Known rows, with every way that one mark hangs from another
zivop[doro resegu[veniter]]: [ -99   64 -321   -5  -39  -25   57  -53  162   35  358 -207   53    3
  172   64 -234 -148 -161 -340   23 -113    7  173   21  -69 -181 -105
 -117  135   21  189 -159   16 -128  289 -281 -105 -136 -104 -122  120
   -4  -47 -154   90  349]
resegu[dirav tonap zivop[vumep]]: [ -17  115 -310  108   29   46  -41   31  237  -40  325 -167  110  -65
  270   86 -253   23 -226 -363 -133 -162 -572  223   -3  112   30 -264
   78  309  100   14 -126   84  200   97    4 -212  -34 -108 -103 -134
   21   13 -420  115  254]
vumep[mape[fuso] resegu]: [-106  133 -308 -118   87  178   34  -59  191  155  238 -144  150  -44
   -4   80 -267   18 -215 -248  -67 -158  -59  156   69 -134 -215 -155
   -7  197   79  228  -82   -5   41   56 -210 -131  -47 -142 -113  199
   99  -36   44   81  218]
dirav[mobur moga[resegu] zivop[doro[kevu]]]: [  -2 -157 -259 -279 -108  -43  250  -34  248  129  106 -237  178   34
   96  106 -301 -307 -122 -268  -50 -189  752  234   59  -22  -98  -45
 -214  156   35  157  -51   60   24   65 -101  -28  -67  -74 -252  154
  297  -45 -242   88  228]
mobur[vumep[fuso mape resegu[veniter]]]: [-106   97 -321  -17  226  213  -39   65  193  116  392 -184  175  -42
   -9   98 -281  -81 -298 -235  -32 -184 -117  258   -4 -132  -84 -212
 -105  164 -122  277 -111    8   67  -28  -38 -128 -110 -170 -101  283
   53  -59   58  115  168]
resegu[doro[kevu] tonap]: [-105  -69 -286  -70  -76   65  -44  -43  204   85  118 -190  107   35
  215   70 -253  -89 -140 -307  -89  -64 -708  135   30  -40 -140  -24
  -33  307  -40  100  -95   58  230   22  -21  -53   39  -73 -155  209
    2  -40 -409   42  216]
zivop[mobur resegu[dirav doro tonap] vumep[mape]]: [ -37   40 -311   12  -11   82  -51  132  317  -20  547 -123  145  -56
  243   68 -184  -55 -220 -436  -44 -157 -598   97   34   46 -101 -199
    9  -35  138   63 -146   52  221  307 -270 -172    3  -98   61   -7
   99   13 -405  102  236]
zivop[resegu[dirav[mobur] doro mape]]: [-108   26 -285  -26   10   57   40   -3  238   30  243 -146   80  -43
  127   56 -141 -102 -172 -417   -7 -109 -401  111   34   52 -214 -122
  119   18  157   76    0   33  -88  380 -384 -174   58  -44  -65   85
   39 -124 -383  121  310]
moga[doro fuso resegu[dirav mape veniter]]: [ -83  207 -363    3   81  137   55    1   98  186  177 -234   33  -39
  150   89 -245  -36  -55 -403  -15 -183 -300   92  -11   74 -160 -118
   30  229   46   96 -162   93 -111  340 -115 -153 -129 -176 -149   30
  -36  -72 -525  118  178]
tonap[moga resegu[mape veniter] vumep]: [-103  121 -290   79  365   46  -91  -65  -62   -2   98  -15   88  -86
   49   13 -232   55 -185 -228   19 -148 -254  170  -62  -66 -175 -172
 -132 -186 -216  266  -83   55  -81  319  -55  -80 -181 -158  -69 -132
  -72 -102 -381  150  198]
resegu[doro mobur[vumep]]: [ -49   54 -292    8  -16  -28  -29  -57  241   61  334 -158  113  -45
  185  133 -197 -153 -232 -330  -74  -44 -369  133    6   71 -147 -115
  -97  155   36  164  -76  108  157  126 -101  -83  -63  -57 -101  185
  -64  -11 -147  157   77]
veniter[fuso kevu[vumep]]: [-222   30 -299 -178 -100  -81  131  -87   56   51  270 -166   51  -30
  115   62 -248   -5  -83 -287  -16  -70 -185  218  -11 -105  -29  -62
  -30  200 -124  104 -162   42   11   28  207  -46 -348  -57 -210  154
  169   96  112   75  168]
dirav[mobur zivop[doro vumep]]: [  41 -111 -257  -25 -141 -137  212  -62  294   -6  401 -171  148  -29
  128  130 -274 -293 -257 -294  -42 -143  540  214   33  -17  -40 -183
 -126   97  120   56 -189   56   39  189 -189  -51   -8  -96 -152  118
  161   34  -40  113  193]
veniter[kevu[vumep[fuso mape[zivop]]]]: [-250  -20 -357 -183   56   52  159   37  155   64  277 -107  182  -74
  -11  104 -252    3 -160 -277  -36 -147 -245  224   10 -196  -36 -160
   71  175 -109  163 -221    0  227  -69  257  -75 -385 -116  -82  266
  120  114   41   74  245]
mobur[vumep[mape[fuso zivop]]]: [ -82  151 -336  -69   94   31   73 -105  233   74  255 -146  109  -46
   28  133 -324   -9 -147 -296 -131 -149 -149  154   51  -69 -213 -207
  -79  297   28  207 -147   60  130   94  132 -156 -270 -107 -115  220
   39   56   -2  131  157]
veniter[fuso kevu[dirav[zivop[mobur]]]]: [ -31  -57 -283 -106  -57 -117  159 -212  176   27  199 -240  105 -104
   88   84 -213 -141 -209 -260  -84 -122  565  257   21  -84  -68  -69
  -67  232  -13   90 -126   29  -29    3  189  -77 -243 -111 -187  100
  325   91    8   94  185]
moga[fuso resegu[mape[zivop]]]: [-130  164 -345  -89  261  164  143  -77  115   86  120 -105  102  -11
   64   78 -262   36   80 -379  -36 -188  -75   90   22  -84 -261 -115
  -68  133   29  174 -234   85   44  240   28 -104 -326 -146 -148  -56
  -14   14 -287  115  203]
moga[doro[kevu[dirav] zivop[mobur]] resegu[tonap]]: [ -68 -138 -309 -178   14   84  -11  -99  187   88   29 -319  172  -18
  193  100 -291 -224 -138 -307  -79 -183  487  182   19  -48 -147  -66
 -122  251  -37  101 -282   32  318   -2  276    9  -82 -219 -117  199
  238   -4 -571   46  231]
kevu[dirav vumep[fuso resegu[mobur]]]: [-151  -18 -291 -137   90  237   60   51  199  166  346 -174  186 -150
   30   95 -175  -81 -294 -253  -33 -135  110  245  -29  -93  -18 -134
   70   88    9  224 -221  -33  303    6    7  -90 -121 -176  -84  152
  135  -63   38  111  244]
mobur[vumep[fuso mape[zivop[doro]] resegu]]: [ -97  -25 -314  -88  210   42  116   70  223   85  472 -136  180  -42
  -80  161 -306 -173 -264 -251  -87 -213  -31  226   19 -174 -105 -200
 -177    0   42  314 -259   57  286   82  -65 -135 -131 -166  -34  278
   95  -54  187  127  206]
tonap[dirav resegu[mobur veniter zivop] vumep[mape]]: [ -34   82 -340   13  248   48  -70   15   81   -3  249  -97  132 -165
  125   74 -218    3 -424 -254    0 -109 -455  195  -60   87  -66 -317
  -28  187  -38  226  -95   19   63   82  -32 -141   72 -225  -96 -213
  126  -10 -557  184   84]
tonap[dirav moga resegu vumep[fuso]]: [ -88  -95 -255   67  350   97  -33  -52  -25   17  201  -42   21 -120
  -24  105 -267   10 -233 -155  -43 -164 -212  219 -107 -166  -75  -40
 -173 -139 -184  325 -154   15  225  223   81  -87  -76 -206    6   28
  184    4  -70  154   99]
kevu[dirav[mobur moga[fuso] zivop[doro]] vumep]: [ -19 -110 -222  -70 -206    1  344   48  291  156  239 -306  103  -77
  109  137 -277 -264 -196 -230 -105 -147  697  246   -1   43  -75  -16
  -80  257   58   60 -244   17   49  269  -14  -63 -179 -114 -168  146
  255  -38   45  125  236]
zivop[resegu[doro mobur[vumep[fuso]] tonap]]: [ -93   41 -294   25   57  201  -57  100  296   17  434 -156  173  -61
  244  146 -190  -98 -106 -375  -36  -69 -562  105   18 -133 -189  -93
  -72  210   22  258 -147  129  303  165 -228 -209 -133  -67    4  314
  -36  -46 -223  116  209]
mobur[vumep[fuso resegu[dirav tonap zivop]]]: [ -38  103 -292   79  233  195  -86   82  248    4  353 -207  153  -82
  146  149 -276  -28 -232 -289 -148 -200 -576  285  -18  -26  -38 -223
  -33  273   79  224 -107   88  288  -26  -22 -298  -73 -105  -62  117
   84  -94 -176  132  249]
dirav[zivop[resegu[tonap veniter]]]: [ -23   84 -312   54   30  156   14  -56  275  -44  197 -203  174  -58
  258   73 -273 -102  -78 -299  -40 -105  -49  227   24 -115 -277 -160
 -123  499  -12  166 -104   46 -132  121 -169 -195 -133  -95 -161   94
   -3  -43 -357   74  416]
mobur[vumep[fuso mape]]: [-150   35 -301  -28  133  109   11   -9  220   95  254 -167  129  -57
  -11  106 -274  -58 -240 -266  -60 -150  -43  236    5  -78  -85 -148
  -82  240 -141  208 -110   30  218   71   79 -113 -122 -162  -58  326
   65   48  199  104  125]
veniter[fuso kevu[dirav[mobur[vumep[resegu]]]]]: [-108  -79 -277 -129   32  -11   95  -87  117  106  319 -273  100  -29
   15   79 -273 -275 -205 -263  -85 -143  372  276  -11 -179  -51 -110
 -143    3  -17  124 -111   49  -39    8  134  -67  -91  -56 -204  131
  314  -48  108  131  164]
dirav[moga[resegu[doro mobur veniter zivop]]]: [ -12  199 -326  -31   32  137   57  126  214   81  234 -226  177  -23
  252  103 -170  -11 -189 -294  -48 -113 -359  118   47  184  -60  -93
   44  392   69  197    7  107  -38  -24 -200 -100 -209  -95 -209   55
    2 -105 -706  145  166]
vumep[fuso mape[zivop[mobur]] resegu[doro tonap]]: [ -59   -7 -321  -51  176  286   34  139  318   11  395  -97  250  -61
   77  133 -213  -28 -215 -257  -67 -194 -543   93   79 -155 -173 -159
  -13  156  139  265 -201   19  366  -54  -93 -125 -114 -126    3  369
   97  -60 -287   68  215]
vumep[resegu[dirav mape[fuso zivop[mobur]] veniter]]: [  17  273 -361  -56  183  151   -1  -85  201   22  363  -76  105  -90
  130   82 -183   96 -212 -369  -45 -231 -266   96   67    7 -209 -317
  114  -24  255  229  -84   -3 -103   92  -58 -245 -311  -81 -132   21
   26  -71 -442  151  252]
moga[doro[kevu zivop] fuso resegu]: [ -90  -53 -313 -198   54   22   88 -138   80  168   88 -280  117   57
  171  168 -332 -104  -14 -327  -59 -155  459  163    2 -162 -188  -12
 -155  293 -142  100 -331   88  172   76  120   20 -152 -194 -183  223
  133   48 -320   68  164]
doro[kevu[dirav vumep[fuso]] zivop]: [-198 -159 -257 -201   47   71   54  -95  139  120  148 -258  138  -47
   33  109 -253  -49 -254 -253  -77 -130  344  310  -51 -121   17  -49
   95  264 -259  124 -292  -62  330  -91  347  -14 -227 -230 -132  265
  190   48  -31   58  257]
doro[zivop[mobur resegu[dirav[moga]] vumep]]: [  -6   38 -282  -66   68   -3   21  -17  244  -69  435 -120  120  -43
  267  106 -189   10 -203 -388  -63 -223  627  251   17   12  -94 -219
  -60 -134   46   85 -158   38   25  174  -40 -126 -254 -100  -28    6
  160   92 -126  165  295]
kevu[dirav vumep[fuso mape]]: [-234  -37 -290  -98   34  176  104   50  204  172  202 -222  129 -122
  -70   60 -235  -38 -289 -234  -53 -139  -42  257  -27  -21    6  -82
  114  301 -140  142 -203  -69  280   96  148  -61 -135 -233  -56  240
  158   17  116   64  229]
doro[kevu[dirav] zivop[mobur[vumep] resegu]]: [ -59 -107 -277 -154  134  -85  -54 -198  184    4  231 -265  114  -18
  164   92 -261 -186 -222 -354  -73 -144  790  298  -17 -101 -176 -128
 -203  -65 -146  138 -245    0  193  105  246  -40 -204 -149  -77   53
  249   49 -109  130  265]
veniter[kevu[vumep[resegu[dirav]]]]: [-182   15 -319 -149   18  -20   26  -37  110   84  332 -144  104  -58
   84   73 -227 -101 -194 -315  -57 -144 -340  287  -39  -57  -50 -152
   -7 -105   47  117 -109    9   18   22    1 -122 -160  -41 -117  -10
  127    7   11  119  287]
zivop[doro mobur resegu[tonap] vumep]: [ -38    2 -300   -7  -54  -13   36   44  255  -73  530 -120  103  -16
  290   64 -234 -149 -128 -406   19 -158   57  118   48  -80 -129 -176
 -193 -168  148  140 -284   65  213  336 -211 -104 -162  -89    8   26
  110   49 -165   90  267]
vumep[fuso mape[zivop[doro]] resegu[mobur]]: [ -78  -11 -341 -152  126  138  126   69  238  106  473  -74  261  -99
   -2  149 -194  -99 -320 -283  -35 -199   85  135   63 -201 -105 -251
   10   85  124  292 -212   22  315   36 -194 -137  -53 -172  -48  214
   40  -62  -18  101  251]
moga[resegu[dirav[zivop] mobur tonap[vumep]]]: [  -7   59 -316  -70  135  136    4  -85  262    9  245 -116  219 -142
  185  143 -234  -93 -113 -383  -86 -175 -301  183  -42  102 -155 -231
 -132  381   88  182  -65  115  115   87 -114 -216  -40 -112  -86 -120
   45   56 -487  119  188]

Rows
[ -24  148 -310   18  188   90   42   89  174  -11  402 -152  150  -67
  108   80 -163   -5 -353 -286   43 -201  -78  161   63   -2  -47 -231
   53  -57  127  288 -170   14   84   73 -215 -164 -231 -177  -81  132
   96 -128 -295  112  213]	vumep[fuso resegu[mape veniter zivop[doro mobur]]]
[   4  193 -340   55  115  -20  -49  -13  237  -35  308 -220  135  -60
  189   78 -258  -46 -352 -290  -42 -147  -48  223   35  143  -78 -292
 -100  264  -51  146  -80   20   60   32  161 -109 -226 -124 -127   57
   97   21 -285  144  111]	resegu[veniter zivop[mobur[vumep[mape]]]]
[  -7 -197 -265 -148  -77  -17  130 -192  260  121    7 -279  155  -56
   76   80 -272 -271 -276 -250 -103 -124  666  300   15  -51  -90 -104
  -40  333  -40   27  -83  -31   72    7  129  -26   87 -115 -244  106
  265  -27 -218   78  279]	doro[kevu[dirav[mobur zivop]]]
[-131   46 -294  -38   51  -85   95   28  143   13  401  -88   71  -19
  110   28 -215  -99 -154 -410   28 -129   14  156   24  -59 -129 -171
  -67 -259   67  144 -241   89   42  446 -336 -107 -106 -158  -32  -83
   12  -25  -59  120  290]	zivop[doro resegu[mape] vumep]
[-124  -50 -287 -178 -178    8  224  -72  261  138  169 -267  195 -118
  -17   93 -266 -190 -244 -247  -83 -111  378  229   38  -87  -90 -122
  125  321   15   56 -115  -33    2   26   79 -108 -209 -116 -156  186
  318   53  -44   82  234]	veniter[kevu[dirav[mobur zivop] vumep[mape[fuso]]]]
[ -71   56 -360  -96  -31  189   24    9  113  200  129 -299   94   51
  287  100 -346 -110   32 -347  -28 -147 -259   98   12 -122 -160  -46
 -152  419  -92  108 -255   97  120  107   86  -49 -121 -142 -222  176
   50  -35 -639   41  184]	moga[doro[kevu] fuso resegu[tonap veniter]]
[  62   86 -260   -7  -31  -49  185  -20  269   63  261 -140   76  -95
  171  117 -178  -60 -209 -354  -85 -210  362  158   48  126 -166 -143
  -42   -1  175  116  -96   81  -11  359 -179 -213 -201 -108  -75  -12
  102  -14  -80  158  188]	resegu[dirav[moga[fuso] zivop[doro mobur]] mape]
[  -7  111 -323   20   66   63    6   37  232   23  476 -124  157 -128
  214  147 -154   80 -340 -383  -72 -168 -192  205    0   53  136 -291
  206  207   81   89 -128   68  300   34  -49 -212 -102 -135  -76  -16
   53   53 -278  149  168]	resegu[dirav mobur zivop[vumep[fuso]]]
[-150   19 -304  -48  165  355  -24   94  238   97  238 -132  230  -64
   27   73 -253  -12 -212 -234  -53 -187 -283  193   42 -208 -149 -165
   -8  290  -18  240 -118   -2  254  -31 -126 -154   25 -176  -48  289
   59  -64  -14   39  274]	vumep[fuso mape resegu[tonap]]
[  63    0 -282   98  137  214  -97   88  140    5  472  -50  162 -104
  222   66 -234  -80 -310 -251 -102 -167 -196  144  -22 -132  -68 -224
  -76  -98   25  179 -115   50  287  136   33 -133   61 -171  -62 -288
   63  -78 -324  146  175]	zivop[vumep[resegu[mobur tonap[dirav moga]]]]
[-118   13 -303  -32  165  312   -9  164  237   81  420 -100  236  -52
   51   74 -269  -10 -234 -270  -47 -204 -260  200   25 -206  -35 -223
  -11  109  -19  190 -205   33  310   -2 -123 -129    8 -196  -26  177
   80  -14  -20   62  220]	zivop[vumep[fuso mape resegu[tonap]]]
[-164 -106 -280 -234   50   44   44  -46  118  192  170 -231  109  -42
   31   36 -280 -148 -250 -246  -76 -124   49  321  -43  -61  -37  -79
  -68   -1  -86  135 -224  -45  221   14  156    5  -34 -153 -182   -7
  221  -74  -60   86  288]	doro[kevu[dirav vumep[resegu]]]
[ -92 -136 -277 -161  151   39  -41 -110  219   89  233 -254  184  -55
    9  116 -252 -119 -375 -283  -90 -193  666  281   -5  -99  -32 -160
  -40  110 -243  156 -217  -40  387  -73  383  -38 -166 -245  -45  274
  261   81    7   95  122]	doro[kevu[dirav] zivop[mobur[vumep[fuso mape]]]]
[  39    8 -253  -60  169   66  133   63  264   60  233 -123  192 -126
   51   35 -204 -120 -315 -246  -95 -217  685  306   31   54  -79 -207
  -84 -236  126  149 -145   57   29  118  -73  -84 -111 -191  -96 -125
  232  -72  -85  178  235]	kevu[dirav[moga zivop[mobur vumep[resegu[mape]]]]]
